Below are the code and all the weights of a small trained network. Each question names an input and a class and asks about switching units off, where a switched-off unit gives its printed mean instead of its output.

import numpy as np


def w(rows, s, z=0):
    codes = np.array(rows[::2]) - 128.0
    scale = np.full(codes.shape[1], s)
    scale[-1] = z or s
    return codes * scale


def norm(h):
    return h / np.sqrt((h * h).mean(-1, keepdims=True) + 1e-5)


def f(y):
    return y / 2 * (1 + np.tanh(0.7978845608 * (y + 0.044715 * y**3)))


def log_softmax(a):
    a = a - a.max(-1, keepdims=True)
    return a - np.log(np.exp(a).sum(-1, keepdims=True))


def net(x, mask):
    res = np.array(x, float).reshape(1, 6) / 4 @ E
    u = 0
    for l in range(4):
        y = f(norm(res) @ A[l][:, :-1].T + A[l][:, -1])
        res = res + np.where(mask[u : u + 10], y, B[l][:, -1]) @ B[l][:, :-1]
        u += 10
    return log_softmax(norm(res)[-1] @ U[:, :-1].T + U[:, -1])


A, B = {}, {}
E = w([
[125,137,104],'x0',
[26,123,134],'x1',
[126,132,117],'x2',
[125,132,112],'x3',
[232,136,111],'x4',
[120,12,121],'x5',
],0.011)
A[0] = w([
[161,120,120,48],'0.n0',
[106,122,135,50],'0.n1',
[125,9,101,212],'0.n2',
[120,113,140,71],'0.n3',
[108,118,144,84],'0.n4',
[118,119,136,138],'0.n5',
[105,145,183,154],'0.n6',
[150,121,122,6],'0.n7',
[154,121,123,54],'0.n8',
[131,75,117,110],'0.n9',
],0.014,0.0017)
B[0] = w([
[158,77,229,137],'0.n0',
[120,151,69,128],'0.n1',
[141,55,53,253],'0.n2',
[124,121,85,126],'0.n3',
[120,150,49,132],'0.n4',
[124,135,88,132],'0.n5',
[110,178,3,153],'0.n6',
[142,89,178,124],'0.n7',
[147,88,195,131],'0.n8',
[130,88,94,161],'0.n9',
],0.014,0.0069)
A[1] = w([
[94,246,71,140],'1.n0',
[192,156,20,219],'1.n1',
[139,115,106,108],'1.n2',
[167,153,51,216],'1.n3',
[79,67,195,64],'1.n4',
[81,86,224,150],'1.n5',
[129,142,204,100],'1.n6',
[192,221,211,3],'1.n7',
[123,110,165,48],'1.n8',
[172,196,111,135],'1.n9',
],0.011,0.0018)
B[1] = w([
[105,99,253,255],'1.n0',
[148,81,194,224],'1.n1',
[142,109,129,139],'1.n2',
[139,88,179,196],'1.n3',
[141,203,85,123],'1.n4',
[125,195,61,119],'1.n5',
[123,162,84,131],'1.n6',
[146,244,123,201],'1.n7',
[123,133,101,115],'1.n8',
[131,202,166,174],'1.n9',
],0.018,0.0062)
A[2] = w([
[178,108,86,119],'2.n0',
[8,216,139,174],'2.n1',
[70,61,81,133],'2.n2',
[54,118,19,87],'2.n3',
[102,104,95,105],'2.n4',
[169,119,93,79],'2.n5',
[89,174,127,135],'2.n6',
[101,206,7,251],'2.n7',
[88,148,41,111],'2.n8',
[175,70,118,166],'2.n9',
],0.017,0.0028)
B[2] = w([
[113,77,83,183],'2.n0',
[104,5,125,250],'2.n1',
[98,208,126,255],'2.n2',
[77,224,147,185],'2.n3',
[128,160,125,156],'2.n4',
[128,89,97,149],'2.n5',
[151,78,123,156],'2.n6',
[134,137,255,155],'2.n7',
[101,157,164,138],'2.n8',
[92,127,95,245],'2.n9',
],0.027,0.0062)
A[3] = w([
[200,75,147,2],'3.n0',
[164,149,142,76],'3.n1',
[156,122,143,95],'3.n2',
[231,255,38,82],'3.n3',
[152,99,75,72],'3.n4',
[250,83,84,40],'3.n5',
[115,115,89,126],'3.n6',
[9,128,44,174],'3.n7',
[69,185,127,85],'3.n8',
[148,135,124,141],'3.n9',
],0.013,0.0024)
B[3] = w([
[80,169,163,144],'3.n0',
[150,113,159,127],'3.n1',
[124,136,154,130],'3.n2',
[254,138,95,147],'3.n3',
[149,87,103,144],'3.n4',
[18,97,142,148],'3.n5',
[162,122,116,148],'3.n6',
[203,173,65,254],'3.n7',
[72,139,65,150],'3.n8',
[143,113,135,125],'3.n9',
],0.021,0.008)
U = w([
[126,103,240,162],'0',
[80,6,118,211],'1',
[145,139,23,181],'2',
[42,205,94,4],'3',
[250,169,174,23],'4',
],0.019,0.0033)

Each question gives the input, the list of numbers given to net, and the class t.
The units are the neurons (one row each of A and B). Each row of codes is followed by its name. A weight is (code - 128) times the scale printed after its matrix; where a second scale follows, it is the last column's (A, B and U).
mask holds one flag per neuron, layer by layer. A switched-off neuron (its flag False) gives its mean, the last column of its row in B, instead of its output. The means were averaged over made-up inputs and are rounded, as every weight is.
A unit's drop is (log p(t) with every unit on - log p(t) with that unit switched off) / (log p(t) with every unit on - log p(t) with every unit switched off).
The circuit of an input: a set's keep is (log p(t) with only the set's units on - log p(t) with every unit switched off) / (log p(t) with every unit on - log p(t) with every unit switched off). Starting from the 12 units with the biggest drops (on a tie, the unit counted first), units are removed one at a time, each time the one whose removal leaves the highest keep (on an exact tie, the one counted first), for as long as the keep stays at least 0.8.
circuit, biggest first: the units of the circuit, biggest drop first
unit that matters most: the unit with the biggest drop
k most important neurons: the k neurons with the biggest drops, biggest first
top k neurons in layer l: the k neurons of layer l with the biggest drops, biggest first
drop of u: that unit's drop, to one decimal
input [1,-7,-6,-8,-3,-1], class 0: 2 most important neurons => 0.n2, 2.n7
input [-3,-8,2,0,-5,1], class 2: unit that matters most => 1.n7
input [4,3,-6,-8,-3,7], class 3: 2 most important neurons => 2.n3, 2.n2
input [-7,-5,-6,6,0,6], class 2: 2 most important neurons => 1.n0, 2.n9
input [-7,-7,-6,7,-2,-3], class 0: 3 most important neurons => 0.n2, 2.n7, 3.n7
input [5,8,0,-6,-4,1], class 3: top 2 neurons in layer 2 => 2.n3, 2.n2
input [2,8,-1,-6,2,-6], class 0: top 2 neurons in layer 2 => 2.n9, 2.n0
input [2,4,-5,6,-2,7], class 3: 2 most important neurons => 2.n3, 2.n2
input [0,-6,-5,3,3,1], class 1: 2 most important neurons => 2.n2, 1.n0
input [2,2,-4,7,-5,-3], class 1: 2 most important neurons => 2.n1, 0.n2
input [3,1,0,3,8,-6], class 0: top 2 neurons in layer 2 => 2.n2, 2.n9
input [-1,-3,-2,-7,-7,5], class 2: 2 most important neurons => 0.n2, 3.n7
input [-1,2,4,-6,-5,-5], class 1: drop of 2.n1 => 0.4
input [4,-7,-1,-6,-3,5], class 2: circuit, biggest first => 1.n0
input [-2,-7,4,0,0,-8], class 0: 2 most important neurons => 3.n7, 0.n2
input [0,1,4,0,-2,7], class 3: drop of 1.n0 => 0.2
input [5,1,4,-1,2,2], class 2: drop of 3.n7 => 0.1
